Below is a small trained network, with its code and all its weights. Each question gives an input and a class and asks what happens when units are switched off, that is, made to give their printed mean instead of their output.

import numpy as np


def w(rows, s, z=0):
    codes = np.array(rows[::2]) - 128.0
    scale = np.full(codes.shape[1], s)
    scale[-1] = z or s
    return codes * scale


def f(y):
    return y / 2 * (1 + np.tanh(0.7978845608 * (y + 0.044715 * y**3)))


def log_softmax(a):
    a = a - a.max(-1, keepdims=True)
    return a - np.log(np.exp(a).sum(-1, keepdims=True))


def net(x, mask):
    res = np.array(x, float).reshape(1, 6) / 4 @ E
    y = f(res @ A[0][:, :-1].T + A[0][:, -1])
    res = res + np.where(mask, y, B[0][:, -1]) @ B[0][:, :-1]
    return log_softmax(res[-1] @ U[:, :-1].T + U[:, -1])


A, B = {}, {}
E = w([
[128,127,128,128,128],'x0',
[90,182,183,184,232],'x1',
[128,128,129,127,128],'x2',
[220,139,253,142,76],'x3',
[70,254,132,95,64],'x4',
[137,125,163,4,190],'x5',
],0.0046)
A[0] = w([
[88,121,51,117,159,130],'neuron 0',
[88,236,123,98,79,46],'neuron 1',
[101,169,173,178,211,19],'neuron 2',
[149,43,129,155,166,66],'neuron 3',
[123,122,134,131,134,116],'neuron 4',
[152,77,84,70,33,46],'neuron 5',
[156,49,124,154,169,60],'neuron 6',
[125,119,153,43,161,34],'neuron 7',
[145,90,93,82,53,22],'neuron 8',
[123,172,123,120,112,84],'neuron 9',
[130,129,131,130,128,118],'neuron 10',
[133,123,151,33,169,46],'neuron 11',
[106,128,76,122,150,124],'neuron 12',
[127,112,125,145,129,85],'neuron 13',
[126,136,133,139,147,20],'neuron 14',
[153,57,124,152,164,50],'neuron 15',
[132,129,124,124,129,97],'neuron 16',
[129,125,131,118,126,68],'neuron 17',
[99,172,177,183,218,23],'neuron 18',
[131,125,124,123,123,47],'neuron 19',
[114,151,153,156,174,7],'neuron 20',
[102,127,73,121,150,143],'neuron 21',
[134,125,158,7,182,59],'neuron 22',
[128,124,141,83,146,26],'neuron 23',
[138,85,98,85,53,31],'neuron 24',
[174,133,194,134,101,109],'neuron 25',
[121,129,97,242,80,85],'neuron 26',
[107,123,95,124,142,105],'neuron 27',
[118,136,141,144,147,2],'neuron 28',
[189,130,244,138,77,115],'neuron 29',
[118,129,97,245,78,87],'neuron 30',
[115,126,109,124,136,147],'neuron 31',
[122,120,136,112,133,75],'neuron 32',
[100,126,72,121,151,106],'neuron 33',
[95,214,129,105,85,34],'neuron 34',
[160,134,159,128,117,109],'neuron 35',
[119,134,132,129,123,144],'neuron 36',
[93,124,46,117,161,136],'neuron 37',
[149,52,128,149,163,39],'neuron 38',
[159,130,175,131,109,121],'neuron 39',
[113,179,127,116,104,37],'neuron 40',
[97,126,55,119,158,111],'neuron 41',
[154,126,179,131,107,106],'neuron 42',
[115,125,109,124,135,107],'neuron 43',
],0.011,0.00094)
B[0] = w([
[61,142,153,156,118,197],'neuron 0',
[146,77,176,36,115,219],'neuron 1',
[163,130,114,150,218,194],'neuron 2',
[138,102,160,60,115,190],'neuron 3',
[131,127,128,127,131,127],'neuron 4',
[165,137,113,154,241,224],'neuron 5',
[139,102,159,60,117,188],'neuron 6',
[154,138,92,145,80,170],'neuron 7',
[156,133,118,144,206,188],'neuron 8',
[134,112,138,104,123,140],'neuron 9',
[127,128,126,128,129,127],'neuron 10',
[163,140,88,149,68,182],'neuron 11',
[91,136,143,142,123,160],'neuron 12',
[132,128,129,121,117,128],'neuron 13',
[135,128,126,130,141,120],'neuron 14',
[137,106,154,70,115,176],'neuron 15',
[128,127,126,128,128,125],'neuron 16',
[131,128,125,132,127,122],'neuron 17',
[164,132,108,149,231,205],'neuron 18',
[131,128,126,128,132,120],'neuron 19',
[145,127,119,136,170,143],'neuron 20',
[88,137,145,144,122,167],'neuron 21',
[180,144,68,163,39,214],'neuron 22',
[140,131,112,138,107,133],'neuron 23',
[154,133,119,145,203,186],'neuron 24',
[62,136,142,150,124,186],'neuron 25',
[176,145,73,151,48,223],'neuron 26',
[104,133,138,136,123,143],'neuron 27',
[139,129,123,130,145,121],'neuron 28',
[4,150,162,167,115,253],'neuron 29',
[178,146,67,150,45,227],'neuron 30',
[116,130,135,135,125,136],'neuron 31',
[133,128,124,130,121,124],'neuron 32',
[88,136,147,148,122,165],'neuron 33',
[143,89,160,60,116,191],'neuron 34',
[101,133,136,140,123,145],'neuron 35',
[129,124,129,124,128,131],'neuron 36',
[59,142,153,155,119,200],'neuron 37',
[141,107,157,68,116,177],'neuron 38',
[88,135,138,143,125,159],'neuron 39',
[137,108,143,97,121,146],'neuron 40',
[70,140,149,151,121,185],'neuron 41',
[89,134,140,143,125,158],'neuron 42',
[117,131,134,134,126,132],'neuron 43',
],0.04,0.0042)
U = w([
[16,168,170,178,115,144],'0',
[190,157,38,155,43,105],'1',
[148,52,185,8,124,252],'2',
[167,144,105,165,254,29],'3',
],0.0077,0.00037)

Each question gives the input, the list of numbers given to net, and the class t.
The units are the neurons (one row each of A and B). Each row of codes is followed by its name. A weight is (code - 128) times the scale printed after its matrix; where a second scale follows, it is the last column's (A, B and U).
mask holds one flag per neuron, in row order. A switched-off neuron (its flag False) gives its mean, the last column of its row in B, instead of its output. The means were averaged over made-up inputs and are rounded, as every weight is.
A unit's drop is (log p(t) with every unit on - log p(t) with that unit switched off) / (log p(t) with every unit on - log p(t) with every unit switched off).
The circuit of an input: a set's keep is (log p(t) with only the set's units on - log p(t) with every unit switched off) / (log p(t) with every unit on - log p(t) with every unit switched off). Starting from the 12 units with the biggest drops (on a tie, the unit counted first), units are removed one at a time, each time the one whose removal leaves the highest keep (on an exact tie, the one counted first), for as long as the keep stays at least 0.8.
units of the circuit, in order: the units of the circuit, biggest drop first
top k neurons: the k neurons with the biggest drops, biggest first
drop when u is switched off: that unit's drop, to one decimal
input [5,-3,-8,-3,8,-5], class 2: units of the circuit, in order => neuron 1
input [-8,-8,-8,-1,7,8], class 1: top 2 neurons => neuron 22; neuron 11
input [0,-8,8,5,4,7], class 3: top 3 neurons => neuron 5; neuron 8; neuron 24
input [-2,1,8,6,1,-7], class 1: top 3 neurons => neuron 30; neuron 26; neuron 37
input [-8,-8,8,-1,-3,7], class 3: top 2 neurons => neuron 5; neuron 8
input [5,-4,6,6,8,3], class 2: top 2 neurons => neuron 1; neuron 34
input [-8,8,-4,-4,0,8], class 1: top 4 neurons => neuron 22; neuron 11; neuron 7; neuron 5
input [-6,6,-5,5,5,-2], class 3: top 2 neurons => neuron 18; neuron 2
input [-1,2,5,-5,0,-8], class 1: top 2 neurons => neuron 30; neuron 26
input [5,6,-6,3,-1,-6], class 1: top 3 neurons => neuron 30; neuron 26; neuron 5
input [-7,-5,7,-1,5,2], class 2: top 3 neurons => neuron 1; neuron 34; neuron 18
input [8,-8,-5,-8,-8,5], class 0: top 4 neurons => neuron 37; neuron 0; neuron 41; neuron 1
input [1,-2,6,3,-2,-5], class 1: top 2 neurons => neuron 30; neuron 26
input [-2,8,3,-6,5,0], class 3: units of the circuit, in order => neuron 18
input [4,3,-4,1,3,-2], class 2: top 2 neurons => neuron 5; neuron 22
input [-7,7,8,5,5,8], class 1: top 2 neurons => neuron 22; neuron 11
input [4,-4,5,8,-7,-2], class 0: top 2 neurons => neuron 29; neuron 25
input [-8,-2,0,8,-1,7], class 0: drop when neuron 29 is switched off => 5.8
input [-6,-8,-7,5,-6,2], class 3: drop when neuron 5 is switched off => 0.9
input [8,-7,-4,-5,-3,0], class 3: units of the circuit, in order => neuron 5
input [2,-2,6,6,7,-1], class 2: drop when neuron 34 is switched off => 1.2
input [-7,7,4,6,2,6], class 3: drop when neuron 0 is switched off => 0.3
